Below are the code and all the weights of a small trained network. Each question names an input and a class and asks about switching units off, where a switched-off unit gives its printed mean instead of its output.

import numpy as np


def w(rows, s, z=0):
    codes = np.array(rows[::2]) - 128.0
    scale = np.full(codes.shape[1], s)
    scale[-1] = z or s
    return codes * scale


def f(y):
    return np.maximum(y, 0)


def log_softmax(a):
    a = a - a.max(-1, keepdims=True)
    return a - np.log(np.exp(a).sum(-1, keepdims=True))


def net(x, mask):
    res = np.array(x, float).reshape(1, 3) / 4 @ E
    y = f(res @ A[0][:, :-1].T + A[0][:, -1])
    res = res + np.where(mask, y, B[0][:, -1]) @ B[0][:, :-1]
    return log_softmax(res[-1] @ U[:, :-1].T + U[:, -1])


A, B = {}, {}
E = w([
[157,143,149,57,82,88,110,173,94,67,67],'x0',
[191,63,113,178,49,80,203,180,80,132,149],'x1',
[177,122,2,105,103,146,182,94,119,137,101],'x2',
],0.013)
A[0] = w([
[101,143,65,72,188,187,126,73,156,155,112,180],'N1',
[94,102,184,202,147,131,147,157,126,170,149,97],'N2',
[92,122,125,145,200,181,77,46,177,170,177,250],'N3',
[119,146,208,50,166,169,63,109,114,124,83,168],'N4',
[66,158,205,131,179,145,95,147,157,111,147,253],'N5',
[138,152,76,1,128,137,135,117,125,94,51,198],'N6',
[132,112,190,221,152,125,144,163,141,175,208,241],'N7',
[119,117,243,108,122,73,112,205,137,80,82,103],'N8',
[97,99,146,101,92,153,116,155,180,140,124,101],'N9',
[112,104,16,186,147,163,175,78,153,174,152,174],'N10',
],0.0098,0.0029)
B[0] = w([
[120,215,104,106,129,182,115,46,121,146,93,222],'N1',
[76,128,128,195,119,136,112,66,135,79,165,192],'N2',
[55,180,153,143,127,160,212,133,90,156,44,252],'N3',
[102,141,153,73,216,60,97,137,155,100,133,230],'N4',
[86,114,169,121,187,63,178,162,143,156,80,240],'N5',
[123,99,32,102,84,102,100,131,176,60,80,226],'N6',
[98,51,205,210,110,152,86,111,136,97,145,229],'N7',
[119,165,158,57,65,171,108,189,60,124,222,241],'N8',
[116,121,132,121,165,136,130,142,154,119,147,144],'N9',
[248,147,95,171,142,147,136,99,121,220,181,237],'N10',
],0.013,0.014)
U = w([
[30,127,240,161,216,143,190,129,113,194,51,137],'0',
[80,158,173,7,210,14,129,188,170,100,141,74],'1',
[133,220,85,111,181,197,155,49,135,199,67,115],'2',
[102,125,37,49,143,137,18,45,240,70,45,168],'3',
[58,36,203,244,138,145,63,48,184,108,213,196],'4',
[118,111,205,68,53,175,79,184,44,129,235,122],'5',
[241,60,88,192,140,165,121,97,125,230,209,6],'6',
[215,2,26,99,56,57,230,246,122,129,36,181],'7',
],0.0054,0.002)

Each question gives the input, the list of numbers given to net, and the class t.
The units are the neurons (one row each of A and B). Each row of codes is followed by its name. A weight is (code - 128) times the scale printed after its matrix; where a second scale follows, it is the last column's (A, B and U).
mask holds one flag per neuron, in row order. A switched-off neuron (its flag False) gives its mean, the last column of its row in B, instead of its output. The means were averaged over made-up inputs and are rounded, as every weight is.
A unit's drop is (log p(t) with every unit on - log p(t) with that unit switched off) / (log p(t) with every unit on - log p(t) with every unit switched off).
The circuit of an input: a set's keep is (log p(t) with only the set's units on - log p(t) with every unit switched off) / (log p(t) with every unit on - log p(t) with every unit switched off). Starting from all 10 units, units are removed one at a time, each time the one whose removal leaves the highest keep (on an exact tie, the one counted first), for as long as the keep stays at least 0.8.
units of the circuit, in order: the units of the circuit, biggest drop first
top k neurons: the k neurons with the biggest drops, biggest first
drop of u: that unit's drop, to one decimal
input [3,0,4], class 3: units of the circuit, in order -> [N6]
input [1,-8,4], class 3: top 2 neurons -> [N6 N4]
input [1,1,-8], class 5: top 4 neurons -> [N8 N7 N3 N6]
input [1,3,0], class 5: top 4 neurons -> [N6 N5 N10 N3]
input [8,2,0], class 5: top 3 neurons -> [N8 N5 N3]
input [0,1,5], class 6: units of the circuit, in order -> [N3 N10]
input [1,-4,-6], class 1: top 2 neurons -> [N4 N8]
input [4,2,3], class 7: top 3 neurons -> [N1 N4 N2]
input [3,-7,1], class 3: top 2 neurons -> [N6 N1]
input [8,-1,5], class 3: top 4 neurons -> [N6 N5 N10 N3]
input [0,6,-3], class 4: top 2 neurons -> [N7 N2]
input [0,4,8], class 6: top 3 neurons -> [N10 N5 N3]
input [4,-1,1], class 3: top 2 neurons -> [N5 N6]
input [3,8,-6], class 5: units of the circuit, in order -> [N8]
input [7,-1,5], class 3: drop of N5 -> 0.1
input [2,-2,6], class 3: drop of N9 -> 0.0
input [1,-2,5], class 3: drop of N6 -> 1.1
